[ 14 -33  -5  -1   1 -12 -20  13  -3   4   0  -6   6   4   1  -5  -7   3
 -10 -10   2   3  -9 -13  -8  -1  -6   7   1  13   5   4  -6  -3 -13  -9
   1   0  32 -17  -4 -13  -6   5  -1   2   2  -5  -1 -12   4   2  -5  -2
 -24   0  -2   1   8   0   4   2  11   7] | (55)
[ -1  -1   5   7  -2  -3  -9  -6  13   9  -1  -8 -12  16   7  -2   3  -1
   3   9  16  16  -2  -4   4  -4  11   0   1 -19  -2  -6  -5  -2  -1  -1
  -6 -13  48  10  12 -26  -1 -11   0  -3  -8  -5 -19   1  -8  -9   4   6
  10  14  10 -14  -7   0   0  -5   3   0] | (55)
[  1 -12  -9  -5  -1  -4  10   0   8   5 -23   0  -8  21  -8   2   2   9
  -8   6   0  -1   4 -21  -1   9  -1   1  -5  -1 -11  -3   5   0 -10   2
   2  -3   5  16  10  -7  -1  -4  -2  -2 -11  -6   3 -18   0  -1   0  -4
  -8  -6   7  10   7 -20  -6  -2   4 -11] | (62)
[ -2 -16 -15   5  -1 -22   3   7   0 -14  -3 -16   1   5   3  -1 -10   3
   3   3   1   6 -10   1  -3  -5  -3   7   4  28   2   0  -5  -8   6 -17
  -1   2  18 -10   1 -27  -1  -6   0   8  -3  -4 -12 -13   6  -2  -2  -6
  -6   5  -9 -11   9   0   0   1   1  18] | (55)
[-16   0  13 -16   1  -2  -7  -6  15  -7 -23   1  -5  27   8 -18   2   6
   7  10  10   8   5  -6  -5 -10  10   0   2   6   8   2  -5  -2  12  -6
   2 -10  19 -13  21  -5   2   2  -4   6  -7 -13   1  -3   5  -6  -4   2
   4  -1  -2   1   8 -10   2  -3   2  -4] | (55)
[-23  11  -6  14   5  27   7  -7  -9  -1   6  14 -15  -3  -7  -9  -2  -8
   0  -6  -8   9   5  10  22   0  -4   1  -2 -17  -4 -11  -8   4   3  -8
   8  -7  17   3   3   7   2   1  -1  -2  -5   6   3  -1   5  -4   1   7
   2 -13  10  -4  -9   2  -1   1  -5 -19] | (62)
[ -9 -39  -7 -15  -8 -18 -29  11  -2  -7  -7 -21 -10  10  -4   4 -19  10
   8  -4  12 -10 -10 -34  -9  10  11   0  22 -16  30  20  -7  -8   0  -8
   3  -8   5 -18  17 -41  -6  -5  10  -5 -20 -11   2   2  -7   8 -15  -2
 -13 -33   1  20  23  10   2   5  17  29] | (55)
[ 10 -14  -2   6   5   2   9  -6  -2  -8  19   0 -16   2  17  -2  -2 -11
   0   3 -13   7  -4  18  -7   2   8   0  20  22   7   4  -1  -1   1  -2
   2  -3  -1  -5   0 -23   8   2   8   9  -1  -6  -4   9   3  -1  -7  -8
   6  11  26   4  18  -3   9   1 -10   6] | (55)
[-16  15   1  19  -1  12 -23 -13  -2 -11  10 -13 -16   3  12 -16  -8 -11
  -9   1  -9   9   3 -15 -17   4   1  -2  11   3 -13 -12  -7   1  19  -8
   9 -15 -25 -17  10   8 -10  -3  -7  12 -18  -1   2 -12  -1  -6  -6   3
   1   0  31   1   0 -10  -1   1   2 -23] | (55)
[  1  -1 -13   1  -5 -13   2   4  -7  -7   7  -2 -22 -23  24 -19   8   3
   2  -2  -8   0 -14  19  -1   3   9  -1  12  25  -9   5   0 -13   4  -3
   0  -3  -6  -7  -9 -13   0   0   6  -4 -15   3   0   5  -4  11  -1  -9
  23  -8   6  -5  -1   8   2   1  -6  -5] | (55)
[ -1   4  -4  -1   2 -35 -26   3  -2   4 -25  -6   0  36   7  -3  -8  -1
  11  -7   4  -1 -12 -23  -3   3   5  19   3 -19  25  10  -3   5  -2   4
   3   3   1 -12  19 -30  -4   1   5  -8 -29   1  -8  -4  -5   9 -14   9
   0 -17   3   7   8  -4  -1  -4   3   5] | (55)
[  2   4  -1   6  -8  -1  -3  -3  11   5  -1  -4  -1  -7 -20   6  -1   1
   4   9  -6   1  -3   3  -1   1   2  -1   1 -10  -6   1  -1   0  11  -8
  -3 -10  15  -1   0   2  -4   0  -1   0 -13   8  -8   0  -5  11   3  -1
 -13  -1  10   4  13  -9  -4 -10   0 -14] | (62)
[  2  -9   4  -8  -2 -11   5   0  -1  -2  -1  -7   1   9  -6   2 -10  -4
   5 -17  -2  -3  -2 -25  -9  16   8  -6   3   3   1   9   4   5  15  -4
   0   0  -1  -2   8 -23  -5   0  -8  -7   4  -7 -15   3 -15   3  -1   7
 -12 -19   1  16   6 -11   1   1   6  13] | (62)
[ 10   1   5   3   9  -3  19   0 -11  -3   0   6  15  -9   0 -10 -16   2
  -3  -9   9  16   8   4  -4 -15   5 -13   1  45  -9  -2   3   0  -8   8
  -4   6  26  22  -5  10  10   8   1  -1   7  15   2  -5  -1  -1   3   6
  -4  35  -7 -14  -7  -6   1  -1 -32  -4] | (55)
[  1 -15  -8  -9  -1  -4   5  -2  -1   6   1   2   7 -13  -7   6   4  11
   6  -1   0  10  -2  18  -4   1  -3   8   2  27  -3   7   2  -2  10   3
  -8  16  -8  11   1   1  11   5   1  -3   6   0 -16 -11   0  -5  11   6
 -12   1  -7  -7   0   1   6   0   1   3] | (62)
[  0   0   1   5   0  -1  13   0  -9 -22 -23   1  16 -13   8 -11 -11  -9
  -4   8  12  -8   0  12   4  -4  21   0  -6   0  -2  -2   4  -3 -10  -2
   1  -7  13   6 -13   6   1  -4   3  -8  -1  -6   2   1   4  -6  12  -3
   3  14  14 -12  16  -7   0   2   0   7] | (55)
[ -5 -11  -7   1  -3  16 -34  -4   8 -11 -10 -18 -27  41   9 -10 -20   1
  15  -5   4  17  -7  -3   5   0  29  -6  15 -47  10  -4  -7  -3  -2 -18
  22 -19  24 -48  14 -22  -2  -5 -14  -2 -23  -8   2 -11   1  -2 -11  -1
  21 -43  18  12   9  -8  -5  -9   7  -7] | (55)
[ -8 -27  -8  -1   3   1   9   1  -1   2   7   0   6 -10  -3  27   7   9
  -4 -13 -16   0  -1   5 -11   1 -10  -1   2  -5  -6  -4   7   3  -2   1
  -7   9   4  20 -17   3  -1   0   1   8  10   1  -1   4  -1   0  15  -5
  -7  13  16   1  -1   6   8  -5  -8   2] | (62)
[ 19 -10 -21  -3   3  -5  -9   0  -2  -8   5  -1  12 -19  20   6 -24   1
 -11   1  -1   3   3  -1  -4 -22  -1  -2   1  16   5   4  -5   1  -9  -5
  -4  10   8   0 -12  -6   2   0   5   7   1  -1 -12   4  -4   3   2  -1
 -22  26   0   3   8  -3  11   1   0  20] | (55)
[  2   6 -13 -14   7  10  15   3 -33 -10  -7   3  15  -5  20   2   5   1
   3  -2 -10  -3  -3  28  -3  -2  -6   0   2  33  15   3   1 -16 -10   1
  -2  -8  39  18  -3 -12   4  -5   1   2  39  -2  12  -8  -1   3   9  -9
  -3   4   4   4   2   4   1   2  -4   9] | (62)
[ -5  -4  -6   0  -1  -1  -8   1 -10  -4   0 -14  -1 -22  -1   0  -2 -16
   3   1  16 -12  12  27  -2   8   9  -2   2  -1   2   5  -4  -1   0 -17
   3   2   6 -16   3  -4  -5  -1  -2  10  -1  -1  -1  -1   1   1  -1   5
 -16 -23  10   3  -5   1   1  -7  13   3] | (62)
[  6 -17   0  -6  -2 -14  15   0  15   7   1  -1  -6  10   2   9   5   1
   1  -1  -2   7   5   1   2  -8 -12  -3   7   4  -1  -5   7   1 -16   9
 -12   8   1   4 -14  -2   5  -5   0   4  -7   5   0   0   3   0  -1   1
  -5   2  18  -2  -1 -15   1 -10  -7 -13] | (55)
[ -2   5   9   0   4  -2  14  -3   8   9  30   0 -12  -6   1   3   2   8
   0   3 -20   9  -3  -9  -1  10 -12   1   0  -6  -1   1   2   0   1  11
 -10   4  39   4  -5  13  10  -4   1   3   5   3   3  -6   4   8  -7   2
   0  16   7  -1   3  -1  -1  -3   0 -11] | (55)
[ -4  -2   2   3   7  23  18  -2   1 -14  -3   0  -4   7  -2   6 -11 -11
   2 -11   3   6   1  -1   5  -1   4  -7  -6 -16   7  -6  -2  -6   7 -19
  13  -7  -4 -15   5   7   4  -5  -2  -2  13   0  -1  -4  -7  -7   1   0
  -3  -4  12  -1 -10  -5   6  -4   1   5] | (62)
[-19   1  17  -1   6  -8   0  -2   3  -2  20   3  -8   8   2  -2 -11  -4
   0  19  -6   3   2  -1  -1  -2   4  14  -6 -13   3  -6  -2  15  14  -1
  -2  16 -11  -8   3  17  -3   4  -1  -5 -22   1   5  -1  -4  -2  -7  13
  -1 -20  11  -7   5  -5  -5  -5  11 -16] | (55)
